Below are the code and all the weights of a small trained network. Each question names an input and a class and asks about switching units off, where a switched-off unit gives its printed mean instead of its output.

import numpy as np


def w(rows, s, z=0):
    codes = np.array(rows[::2]) - 128.0
    scale = np.full(codes.shape[1], s)
    scale[-1] = z or s
    return codes * scale


def f(y):
    return np.maximum(y, 0)


def log_softmax(a):
    a = a - a.max(-1, keepdims=True)
    return a - np.log(np.exp(a).sum(-1, keepdims=True))


def net(x, mask):
    res = np.array(x, float).reshape(1, 4) / 4 @ E
    y = f(res @ A[0][:, :-1].T + A[0][:, -1])
    res = res + np.where(mask, y, B[0][:, -1]) @ B[0][:, :-1]
    return log_softmax(res[-1] @ U[:, :-1].T + U[:, -1])


A, B = {}, {}
E = w([
[234,109,2,197,131],'x0',
[116,13,233,168,123],'x1',
[110,14,19,150,198],'x2',
[27,174,93,234,69],'x3',
],0.009)
A[0] = w([
[148,76,130,57,183,75],'n0',
[152,109,182,106,140,191],'n1',
[167,185,139,142,85,133],'n2',
[115,123,209,198,84,175],'n3',
[89,73,108,183,68,74],'n4',
[103,49,132,111,186,128],'n5',
[133,112,148,76,192,152],'n6',
[153,86,87,165,165,173],'n7',
[138,62,90,155,124,255],'n8',
[67,200,106,128,115,108],'n9',
[118,85,122,143,121,99],'n10',
[124,161,169,78,96,122],'n11',
[143,95,196,160,146,165],'n12',
[150,185,188,93,100,137],'n13',
[178,205,155,119,126,222],'n14',
[113,50,125,160,125,156],'n15',
[174,119,59,184,154,157],'n16',
[102,195,121,74,102,162],'n17',
[142,126,189,81,167,124],'n18',
[141,84,175,129,98,114],'n19',
[122,148,73,131,140,161],'n20',
[85,193,190,123,158,131],'n21',
[139,94,167,58,180,135],'n22',
[137,164,65,194,132,192],'n23',
[143,183,89,95,83,217],'n24',
[140,172,102,172,91,136],'n25',
[112,69,109,130,182,128],'n26',
[165,126,5,194,132,70],'n27',
[110,72,50,79,168,197],'n28',
],0.015,0.0037)
B[0] = w([
[131,64,56,76,134,205],'n0',
[151,53,130,103,96,197],'n1',
[156,172,153,57,110,186],'n2',
[56,74,254,108,89,223],'n3',
[71,140,135,142,167,181],'n4',
[109,82,148,65,196,198],'n5',
[163,123,77,71,146,193],'n6',
[138,95,98,196,191,203],'n7',
[96,96,96,204,196,206],'n8',
[146,229,177,201,119,200],'n9',
[92,124,129,117,159,155],'n10',
[184,104,127,154,79,205],'n11',
[111,78,173,142,105,194],'n12',
[188,119,134,141,52,225],'n13',
[133,151,103,103,50,214],'n14',
[53,87,140,142,184,187],'n15',
[118,150,36,124,177,222],'n16',
[148,209,136,169,74,207],'n17',
[162,97,89,110,91,206],'n18',
[143,49,236,141,89,180],'n19',
[169,149,111,184,151,182],'n20',
[177,135,152,202,96,217],'n21',
[145,90,80,65,113,213],'n22',
[125,177,89,140,161,210],'n23',
[111,193,104,120,114,203],'n24',
[103,193,132,39,194,181],'n25',
[122,64,132,102,222,188],'n26',
[141,149,44,151,229,252],'n27',
[183,65,162,124,173,224],'n28',
],0.0099,0.015)
U = w([
[134,138,130,86,131,20],'0',
[2,98,152,147,147,102],'1',
[100,233,72,41,137,188],'2',
[164,82,194,111,45,150],'3',
[183,123,36,68,61,2],'4',
[126,73,89,39,183,208],'5',
[142,134,35,188,201,92],'6',
[149,221,133,197,81,244],'7',
],0.011,0.0036)

Each question gives the input, the list of numbers given to net, and the class t.
The units are the neurons (one row each of A and B). Each row of codes is followed by its name. A weight is (code - 128) times the scale printed after its matrix; where a second scale follows, it is the last column's (A, B and U).
mask holds one flag per neuron, in row order. A switched-off neuron (its flag False) gives its mean, the last column of its row in B, instead of its output. The means were averaged over made-up inputs and are rounded, as every weight is.
A unit's drop is (log p(t) with every unit on - log p(t) with that unit switched off) / (log p(t) with every unit on - log p(t) with every unit switched off).
The circuit of an input: a set's keep is (log p(t) with only the set's units on - log p(t) with every unit switched off) / (log p(t) with every unit on - log p(t) with every unit switched off). Starting from the 12 units with the biggest drops (on a tie, the unit counted first), units are removed one at a time, each time the one whose removal leaves the highest keep (on an exact tie, the one counted first), for as long as the keep stays at least 0.8.
units of the circuit, in order: the units of the circuit, biggest drop first
top k neurons: the k neurons with the biggest drops, biggest first
drop of u: that unit's drop, to one decimal
input [7,-3,-8,5], class 2: units of the circuit, in order -> [n25]
input [7,1,-8,-2], class 2: units of the circuit, in order -> [n25 n2 n28]
input [-4,6,1,-3], class 3: top 3 neurons -> [n27 n19 n16]
input [-7,4,8,3], class 1: top 3 neurons -> [n15 n4 n27]
input [3,-6,-7,8], class 7: top 2 neurons -> [n9 n17]
input [2,-1,-8,-7], class 4: drop of n3 -> 0.2
input [-7,1,1,7], class 7: top 2 neurons -> [n9 n21]
input [6,-7,-8,-6], class 2: drop of n25 -> 0.2
input [8,-8,-8,6], class 2: drop of n25 -> 0.1
input [1,-8,-1,6], class 2: drop of n25 -> 0.6
input [-4,-1,-4,-5], class 3: top 2 neurons -> [n27 n16]
